In the rows, 128 means zero.
Facts:
j_439 ζ j_733 j_3 j_441 j_388
j_291 ζ j_503 j_905 j_502 j_875 j_340
j_798 ζ j_615 j_909 j_916 j_234
j_847 ζ j_374 j_536 j_98
j_915 ζ j_503 j_234
j_772 ζ j_61 j_340
j_320 ζ j_5 j_137 j_193
j_856 ζ j_60 j_40
j_273 ζ j_55
j_878 ζ j_503 j_747 j_917
j_522 ζ j_727 j_953
j_817 ζ j_329
j_47 ζ j_30 j_569
j_985 ζ j_5
j_984 ζ j_956 j_312
j_862 ζ j_718 j_471 j_437
j_457 ζ j_749 j_470
j_43 ζ j_40 j_140 j_388
j_526 ζ j_8 j_470
j_69 ζ j_697 j_727 j_242
j_914 ζ j_193
j_610 ζ j_536 j_476 j_437
j_74 ζ j_219
j_869 ζ j_140
j_195 ζ j_137 j_441 j_946
j_111 ζ j_295 j_61 j_917
j_805 ζ j_555 j_718 j_725
j_931 ζ j_3 j_539
j_166 ζ j_378 j_476
j_326 ζ j_202 j_3 j_61 j_96
j_335 ζ j_733 j_394 j_536 j_219 j_719 j_188 j_388
j_860 ζ j_5 j_301
j_410 ζ j_218 j_98 j_651 j_737
j_666 ζ j_476 j_569
j_978 ζ j_740 j_981 j_284 j_140
j_283 ζ j_946 j_284 j_875
j_941 ζ j_718 j_392 j_727
[j_329 j_188 j_909 j_981 j_579 j_740 j_798 j_847 j_879 j_915 j_320 j_470 j_273 j_916 j_737 j_522 j_817 j_727 j_946 j_862 j_457 j_610 j_74 j_202 j_503 j_697 j_40 j_96 j_869 j_195 j_111 j_555 j_905 j_55 j_340 j_242 j_394 j_978 j_149] φ plotrik
[j_439 j_685 j_875 j_61 j_565 j_441 j_137 j_43 j_526 j_953 j_615 j_301 j_805 j_312 j_283 j_140] φ dizin
[j_725 j_619 j_183 j_772 j_949 j_8 j_234 j_985 j_984 j_3 j_718 j_914 j_471 j_5 j_392 j_166 j_733 j_326 j_295 j_666] φ goguk
[j_60 j_98 j_476 j_719 j_437 j_388 j_514 j_497 j_917 j_193 j_118 j_941] φ klozok
[j_291 j_133 j_856 j_219 j_878 j_576 j_747 j_30 j_47 j_218 j_536 j_539 j_378 j_335 j_410] φ stemum
[j_662 j_651 j_401 j_69 j_569 j_956 j_284 j_749 j_374 j_931 j_860 j_502] φ skivam
ω 694 <- j_329 j_439 j_725 j_685 j_476 j_981 j_579 j_619 j_798 j_847 j_915 j_772 j_470 j_388 j_576 j_522 j_514 j_8 j_47 j_218 j_946 j_539 j_457 j_401 j_569 j_284 j_749 j_914 j_202 j_40 j_805 j_392 j_166 j_326 j_295 j_410 j_666 j_242 j_140 j_941
ω 378 <- j_188 j_60 j_291 j_98 j_719 j_437 j_909 j_740 j_879 j_949 j_61 j_273 j_565 j_30 j_234 j_985 j_984 j_727 j_862 j_3 j_526 j_378 j_374 j_610 j_917 j_953 j_697 j_869 j_615 j_195 j_111 j_5 j_905 j_55 j_860 j_312 j_502 j_978 j_118 j_283
ω 480 <- j_662 j_133 j_183 j_651 j_320 j_856 j_875 j_219 j_878 j_916 j_737 j_747 j_817 j_441 j_536 j_137 j_43 j_69 j_956 j_718 j_497 j_74 j_503 j_96 j_471 j_301 j_555 j_931 j_733 j_340 j_335 j_193 j_394 j_149

Known rows:
j_98: [134 121 163 174 140 144 108 120 106 105 126 114 107 127 170 107 118 152
 131 132 177 141 101 149 146 130 104 124]
j_565: [137 104 142 129 142 121 109 121 107 129 122 124 127 134 118 142 123 131
 127 141 133 145 121 127 145 119  87 125]
j_536: [133 112 117 109 122 142 112 115 105 159 128 117 107 134 163  95 136 128
 164 141 156  94 104 130 171 123 170 125]
j_905: [132 125 110 120 142  94 141 198 111 154 122 153 130 172 106 132 175 152
  97 147 125 158 115 120 130 126 111 141]
j_879: [134 114 157 116 142 142 132 160 112 163 129 127 118 167 108 102 121 163
 106 136 121 176 148 125 139 109  87 131]
j_326: [134 114 109 118 132 103 120 114 108 124 163 128 166 116  85  98 117 141
  88 134 124  89 109 124 139 109  62 107]
j_476: [128 130 131 158 136 182 112 124 111 111 111 112 104 127  83 135 119 133
 128 184 234 106 100 149 200 115 109 113]
j_96: [129 119 118 121 166  85 197 129 104 164 129 127 132 148 102 108 149 133
 111 142 117 108  99 121 143 117 136 138]
j_805: [134 112 140 122 147  88 121 113 164 115 153 117 158 128 103 152  97 127
 113 133 124  94 128 134 153 112  81 110]
j_55: [131 111 175 120 142 133 159 169 112 152 129 106 125 168 144 116 141 152
  94 139 122 177 185 121 142 127 119 118]
j_133: [140 114 128 121 141  94 128 120 104 114 120 118 145 113 143  94 120 128
 153 141 125  86 113 121 151 107  84 124]
j_949: [157 100 179 126 135 132 116 118 109 141 176 114 151 123 183 106 115 214
  96 145 117 182 173 172 132 119  66 116]
j_740: [130 117 122 131 144 135 143 141 101 156 119 137 107 156 113  99 155 143
  89 142 108 155 129 119 143 124 128 119]
j_798: [134 110 122 114 148  88 170 169 152 120 160 130 181 144 103 135 114 143
  99 142 110 108 115 115 140 115  69 125]
j_579: [124 107 130 118 136 116 167 141 109 194 161 115 118 130  92 114 155 132
  92 158 123 140 151 124 145 105  98 115]
j_234: [139 138 150 137 139 150 115 183 122 137 115 134 109 129 102 136 237 169
  96 138 175 131 107 146 136 128  69 129]
j_569: [166 111 117 110 133 116 117 120 151 121 122 115 118 119 142 101 152 125
 136 148 129  98 115 156 187 120 111 120]


Now the same objects, written a new way:
Known rows:
j_956: [102 177 154 101  95 114 129 112  92 160 122 103  89 102 173 140 151 129
  85  97 146 129 154 155 147 122 138 171 146 123 142 100 100]
j_401: [104 167 129 105  97 114 139 114 109 131 148 107 102  81 143 150 156 162
 105 114 141 155 158 159 118 119 128 144 113 122 147 104  85]
j_340: [104 175 101 128 126 115  94 134 136 149  77 204  99 127 173  96 133 106
 149 127 122 173 141 178 183 139 152 137 142 121 144 125 131]
j_740: [131 125 104 112 151 154 116 127 165 151 109 169 116 172 137 132 110 136
 126 120 132 179 128 172 127 163 176 151 161 139 139  98 138]
j_909: [106 170 113 145 105 107 120 146 162 172 114 169 107 105 142 136 129 102
 113 136 134 173 157 189 135 140 138 156 132 143 164 135 142]
j_917: [125 137 139 147  44  41 122 132 140 146 114 169  77 113 175 144 153 101
 102  92  83 191 147 192 110 114 114 120 159 130 120 143 128]
j_242: [124 190 120 129 160 123  96 105  92  99 148 104 137 122 103 150 113 120
 124 113 139 190  87 143 147 154 126 153 123 143 166  84 102]
j_931: [119 100 129 107  95 134 123 119 123 118 142 138  77 102 199 117 179 164
 130 131 107 132 164 156 109 101 112 142 105  76 129 124 135]
j_953: [147 150 141 142 133 102 124 120  84 113 148  90 132 149 104 170 118  79
 101  91  93 174  79 151  99 129 114 150 149 164 144  99 119]
j_916: [ 87 188 122 138 112 114 116 137 124 172 112 180 112  98 163 113 142 104
 114 126 144 166 147 172 179 134 142 149 135 136 155 123 137]
j_579: [ 95 180 125 131 134 133 129 131 130 140 159 145 129 109 128 139 141 152
 118 147 161 175 125 161 158 153 128 137 109 139 152 110 115]
j_183: [105 160 119 110 127 149 118 131 116 165 129 122 129  98 170 130 120 136
 104 120 149 136 145 147 157 106 137 157 117 120 155 106 137]
j_985: [143 139 113  88 139 175 154 118 154 178 120 104 116 139 137 160  98 195
  69 152 153 146 133 172 136 139 134 183 132 143 150 140 149]
j_291: [175 132  52 118  91 129 112 146 177 140 118 146  74  65 171 117 131 193
 120 194  98 142 169 170 113 114  68 165 100  45 182 195 152]
j_522: [155 165 108 145 166 141 119 111  98  76 178  87 120  91 101 146 133 155
 116 142 124 167  89 137 144 142  78 168  63 119 188 107 126]
j_497: [103 133 187 121  76  87 151 106  98 141 140 120 106 114 166 148 172 129
  78  85 104 151 119 165 129 119 116 145 118 131 118 130 115]
j_565: [127 135 145 149 103 116 159 138 131 139 160 139 127 127 132 164 138 109
  84 122 111 159 123 183 109 126 111 143 129 154 133 133 155]

Rows:
No name comes twice in this set of rows, the named rows included.
[125 124 177 130  79  82 164 125 131 145 153 116 115 128 141 171 166 131
  70 101  89 170 132 174  93 133 104 144 117 151 117 138 127] | j_118
[ 65 114 192 137  51  80 135 152 128 154 178 136 154 139 156 178 176  68
  66  54 108 179 154 133  97  90 153 110 139 137 110  73 121] | j_98
[ 97 162 173 131  75  75 152 117  95 117 158 114 113 118 141 160 165 154
  98 103 120 181 128 177 115 126  94 117  96 148 109 117  95] | j_514
[160 152 138 118 131 121 126  85  67  84 162  50  84  83 145 152 154 148
 106 117 102 126 119 120 116 114  75 191  89  91 163 128 102] | j_69
[ 93 182 136 129 130 149 160 137 144 149 175 144 130  87 121 147 156 181
  96 163 174 157 133 162 148 156 102 149  66 138 163 135 132] | j_457
[103  85 171 129  66  92 122 137 146 132 162 144 134 176 156 164 170  97
  93  63  89 181 128 142  77 111 152 102 139 128 107  71 128] | j_719
[101 146 191  84 110 115 173  99  98 170  94 119 100 170 162 150 156 156
  73  71 146 159 114 184 153 137 163 161 158 174  82 118  96] | j_193
[124 129 134  83 177 195 174 104 140 168 116 136 118 134 161 127 131 217
 101 175 161 126 113 175 164 159 132 192  99 131 138 144 156] | j_320
[131 107 108 112 150 167 127 125 182 138 145 148 119 152 149 135 131 151
 117 150 134 168 125 164 122 163 130 157 116 109 154 107 162] | j_869
[119 139 140 120 114 101 131 132 112 137  74 174  97 155 172 101 138 109
 141 108 121 173 118 206 156 129 152 124 163 146  99 143 125] | j_875
[ 63 149 197 142  63  68 122 138  87 121 185 114 156 138 129 174 174  70
  92  57 119 196 116 133 102  93 144  96 133 152 113  48 104] | j_476
[104 113 160 101 129 145 133 118 119 135 100 165 131 186 164 122 139 114
 126  95 133 176 112 177 140 128 182 123 158 157  89  90 132] | j_441
[ 89 204 130 104 125 137 130 130 116 169 130 121 133  97 127 149 108 146
  87 121 184 166 139 154 159 102 145 140 119 161 145 109 111] | j_8
[ 79 106 160  98  93  81 121 122 124 110 151 153 136 186 154 157 156 129
 123  64 111 206 116 155 106 114 162  86 139 136  82  54 103] | j_388
[ 71 130 138 160 113 152 134 149 143 113 230 153 169  89 139 138 171 136
 122 152 156 166 143 122 131 113 100 111  45  95 167  73 164] | j_847

Now the same objects, written a new way:
Known rows:
j_878: [109 126 123 124 160 166 130 117 139 204 133 117 122 103 158 107 134 145
 137 106 147 157 129 123 119 134 128 127 137 124 135 122 124]
j_985: [ 75 132 131  99 151 106 109 137 134 198  97 206 103  84  97  77 145 152
  98 111 117 160 136 158 124 124 123 114 155 111 131 180  68]
j_984: [ 85 121 137 112 134 160 136 131 121 164 118 130 111 132 121 114 144 152
 126 113 131 142 131 142 123 134 138 128 141 135 130 153 123]
j_8: [ 94 126 135 103 121 165 138 126 112 172 112 128 104 142 159 124 123 133
 143 122 125 108 129 139 109 130 133 134 111 165 137 153 111]
j_98: [ 94 126 143 121 115 155 125 136 122 129 116 129 109 140 130 137 141 143
 147 118 114 132 114 136 130 135 130 131 125 140 105 139 118]
j_949: [101 128 145 123 112 157 141 132 123 174 104 155 111 146 135 154 141 134
 173 116 130 141 111 151 119 135 116 124 133 139 125 170 119]
j_188: [122 133 139 119 107 138  99 139 127  96 141  73 108 144 104 145 146 130
 124 135 113 131 118 126 134 147 122 133 109 133 126 112 120]
j_817: [143 130 131 125 136 132 103 132 123 156 148 114 122 122 102 112 138 130
 107 142 141 128 137 119 114 151 138 141 127 105 152 122 126]
j_301: [123 132 137 116 137 112 102 142 126 127 121 167 117 112 112 116 128 131
 141 136 112 153 116 130 115 147 120 133 119 131 131 120 106]
j_166: [118 121 128 122  99 166 148 116 110 166 117 163 116 133 186 114 135 145
 104 114 127 122 136 146 113 122 149 134 138 102  99 194 139]
j_202: [129 138 140 128 117 127 105 126 130  89 143  90 107 145 119 146 133 115
 117 135 133 102 120 121 122 137 130 134 109 135 113 109 110]
j_666: [112 120 129 125  94 165 151 115 115 147 118 165 120 128 177 116 132 149
  93 111 122 125 138 140 121 115 164 135 135  94  83 188 140]
j_320: [128 143 124 110 158  79  76 138 139 174 130 186 113  77  78  72 139 131
  81 137 126 159 137 136 118 139 121 121 140  82 150 139  65]
j_392: [109 130 144 129 110 151 142 123 117 142 106 178 109 144 159 150 130 127
 156 121 136 111 114 142 114 123 129 126 127 141 106 167 117]
j_981: [125 136 140 119 123 132 102 127 127  93 140  87 105 147 122 138 134 116
 119 143 133 110 121 122 119 134 130 134 107 141 122 108 113]
j_394: [137 134 135 130 127 138  94 140 123 110 140 124 118 138 116 145 132 127
 135 138 125 141 116 116 121 150 127 139 109 127 130 106 117]
j_615: [116 128 140 116 117 122 121 139 132  99 132 114 111 134 105 136 141 132
 143 134 113 131 120 144 127 147 118 133 118 142 119 117 124]

Rows:
No name comes twice in this set of rows, the named rows included.
[ 78 138 137  98 129  97 111 143 132 193  85 220  99  84  92 100 138 140
 131 115 108 163 131 168 120 128 113 115 136 133 145 186  51] | j_5
[ 88 123 142 119 133 162 139 130 123 168 115 117 111 149 117 139 140 140
 161 118 139 117 122 141 118 139 123 130 137 158 137 137 124] | j_3
[108 123 130 136 116 163 135 132 114 163 113 205 125 126 146 137 125 143
 152 114 119 142 120 131 111 140 139 135 124 124 115 162 120] | j_718
[105 137 132  96 145  85 105 137 144 157 116 167 105  86  91  73 145 140
  93 130 111 150 137 161 122 134 112 121 148 104 133 150  82] | j_860
[ 96 124 130 118 139 155 140 119 135 193 135  76 114 113 120 122 144 142
 128 111 150 149 144 149 126 138 127 133 137 138 152 135 128] | j_291
[ 99 131 144 113 177 141 114 117 130  94 146  59 107 149 127 118 138 128
 130 139 155  95 119 116 116 129 130 132 132 169 119  65 132] | j_140
[119 131 134 109 142 125 100 132 136 144 144  69 109 128  96 106 152 139
  93 134 130 126 137 128 130 143 124 129 132 113 141 112 111] | j_195
[137 131 130 131 152 145  93 128 132 130 149  90 120 127 136 109 145 138
  99 132 136 141 119 107 127 140 133 130 135  96 121 103 127] | j_74
[129 133 129 115 127 133 111 129 140 141 151  63 111 134 105 119 147 136
  95 126 126 116 134 132 126 151 123 134 129 104 124 112 122] | j_273
[130 129 132 116 120 129 124 118 127 103 136 123 116 125 149 108 136 134
  95 135 125 108 135 139 117 129 140 135 133 106 103 137 136] | j_805
[120 134 139 112 165 129 124 110 137 120 147  79 112 141 139  98 141 129
 104 131 154  89 126 126 112 128 128 128 145 124 105  93 133] | j_439
[110 122 127 143 120 167 127 126 123 138 121 155 124 105 155 150 128 142
 151 113 128 181 121 128 125 133 142 134 117 128 125 148 128] | j_536

